Below are the code and all the weights of a small trained network. Each question names an input and a class and asks about switching units off, where a switched-off unit gives its printed mean instead of its output.

import numpy as np


def w(rows, s, z=0):
    codes = np.array(rows[::2]) - 128.0
    scale = np.full(codes.shape[1], s)
    scale[-1] = z or s
    return codes * scale


def norm(h):
    return h / np.sqrt((h * h).mean(-1, keepdims=True) + 1e-5)


def f(y):
    return np.maximum(y, 0)


def log_softmax(a):
    a = a - a.max(-1, keepdims=True)
    return a - np.log(np.exp(a).sum(-1, keepdims=True))


def net(x, mask):
    res = np.array(x, float).reshape(1, 7) / 4 @ E
    u = 0
    for l in range(2):
        y = f(norm(res) @ A[l][:, :-1].T + A[l][:, -1])
        res = res + np.where(mask[u : u + 7], y, B[l][:, -1]) @ B[l][:, :-1]
        u += 7
    return log_softmax(norm(res)[-1] @ U[:, :-1].T + U[:, -1])


A, B = {}, {}
E = w([
[104,150,153,162,131,129,76,154,106,124],'x0',
[124,157,130,121,115,137,69,124,154,151],'x1',
[103,108,102,121,118,118,134,77,83,118],'x2',
[168,124,65,122,149,106,156,81,160,79],'x3',
[95,135,86,138,132,56,165,129,118,162],'x4',
[138,164,132,182,12,69,130,138,130,120],'x5',
[130,93,122,140,163,74,118,114,74,188],'x6',
],0.011)
A[0] = w([
[95,122,147,58,222,94,153,84,2,128,218],'0.n0',
[170,153,89,95,226,107,124,159,149,216,187],'0.n1',
[223,124,65,160,57,63,171,164,154,201,168],'0.n2',
[190,118,116,173,196,83,79,247,29,183,186],'0.n3',
[132,112,143,189,222,197,234,141,74,139,93],'0.n4',
[112,168,50,113,90,46,138,62,115,84,107],'0.n5',
[108,6,70,96,173,140,54,120,205,123,254],'0.n6',
],0.0063,0.0022)
B[0] = w([
[114,63,133,104,126,93,169,117,144,150,254],'0.n0',
[89,68,95,62,114,208,119,158,74,168,226],'0.n1',
[123,185,202,49,113,209,193,27,112,88,252],'0.n2',
[159,84,99,140,159,33,123,114,73,168,249],'0.n3',
[148,165,130,97,121,187,123,149,120,190,212],'0.n4',
[156,255,179,130,69,126,133,86,58,154,225],'0.n5',
[141,123,93,95,103,119,160,131,127,125,234],'0.n6',
],0.0086,0.005)
A[1] = w([
[57,211,190,63,104,202,139,187,137,142,171],'1.n0',
[122,131,166,112,146,195,144,221,214,67,54],'1.n1',
[164,75,176,42,140,107,139,113,198,198,78],'1.n2',
[114,171,125,153,141,46,199,68,111,104,29],'1.n3',
[101,254,239,78,127,119,172,103,90,157,255],'1.n4',
[133,171,122,220,199,171,64,150,64,221,204],'1.n5',
[184,83,120,106,103,185,65,25,51,121,250],'1.n6',
],0.0064,0.0024)
B[1] = w([
[167,231,123,77,53,68,157,83,128,125,215],'1.n0',
[146,176,181,190,171,253,67,205,169,40,173],'1.n1',
[114,196,150,170,108,105,139,119,85,190,182],'1.n2',
[215,149,163,139,128,252,160,112,203,77,169],'1.n3',
[93,80,63,118,172,154,254,65,172,119,255],'1.n4',
[21,140,95,127,98,118,153,173,61,174,173],'1.n5',
[85,108,32,158,73,161,169,111,139,180,225],'1.n6',
],0.0083,0.0089)
U = w([
[148,140,126,125,93,161,236,92,133,131,217],'0',
[219,124,157,128,177,173,99,194,216,54,3],'1',
[108,2,85,125,163,101,163,172,52,220,106],'2',
],0.0094,0.0029)

Each question gives the input, the list of numbers given to net, and the class t.
The units are the neurons (one row each of A and B). Each row of codes is followed by its name. A weight is (code - 128) times the scale printed after its matrix; where a second scale follows, it is the last column's (A, B and U).
mask holds one flag per neuron, layer by layer. A switched-off neuron (its flag False) gives its mean, the last column of its row in B, instead of its output. The means were averaged over made-up inputs and are rounded, as every weight is.
A unit's drop is (log p(t) with every unit on - log p(t) with that unit switched off) / (log p(t) with every unit on - log p(t) with every unit switched off).
The circuit of an input: a set's keep is (log p(t) with only the set's units on - log p(t) with every unit switched off) / (log p(t) with every unit on - log p(t) with every unit switched off). Starting from the 12 units with the biggest drops (on a tie, the unit counted first), units are removed one at a time, each time the one whose removal leaves the highest keep (on an exact tie, the one counted first), for as long as the keep stays at least 0.8.
circuit, biggest first: the units of the circuit, biggest drop first
most important unit: the unit with the biggest drop
k most important neurons: the k neurons with the biggest drops, biggest first
k most important neurons of layer l: the k neurons of layer l with the biggest drops, biggest first
drop when u is switched off: that unit's drop, to one decimal
input [3,-6,-6,-3,-6,-5,-2], class 1: circuit, biggest first -> [1.n1]
input [4,-7,-4,8,5,-6,-4], class 2: circuit, biggest first -> [0.n2, 1.n0]
input [-4,-4,-3,1,-8,-4,-4], class 1: 2 most important neurons of layer 0 -> [0.n2, 0.n5]
input [3,8,-1,3,-8,5,-4], class 1: 3 most important neurons -> [0.n2, 0.n5, 1.n1]
input [-1,7,-7,1,1,-2,-4], class 1: circuit, biggest first -> [1.n1, 0.n5]
input [8,3,2,-5,-6,-2,-1], class 2: 2 most important neurons -> [0.n2, 1.n5]
input [6,5,-8,-2,4,-2,-7], class 1: 4 most important neurons -> [1.n1, 0.n5, 0.n2, 1.n6]
input [-4,-2,-7,-4,-8,-5,-7], class 1: 2 most important neurons -> [1.n1, 0.n2]
input [4,-4,-3,-3,-7,-4,-2], class 1: 3 most important neurons of layer 0 -> [0.n5, 0.n2, 0.n1]
input [-6,6,1,-6,-7,-4,-8], class 1: circuit, biggest first -> [1.n1, 0.n2]
input [-8,-1,2,0,-2,-7,-1], class 2: circuit, biggest first -> [0.n2, 1.n3, 1.n0]
input [6,-8,-7,-2,-2,-4,-3], class 2: 3 most important neurons -> [1.n5, 0.n2, 0.n3]
input [-8,-6,-2,8,-3,-7,2], class 2: 2 most important neurons -> [0.n2, 1.n0]
input [1,-3,-7,-6,-4,-1,4], class 2: most important unit -> 0.n3
input [7,-8,-1,8,-1,-7,-5], class 1: 2 most important neurons of layer 1 -> [1.n1, 1.n4]
input [-1,8,0,7,-1,-4,3], class 2: drop when 0.n2 is switched off -> 0.2
input [0,-1,-4,4,-3,-6,-4], class 1: drop when 0.n2 is switched off -> 0.2
input [6,3,-4,6,-7,5,-3], class 1: drop when 0.n5 is switched off -> 0.1
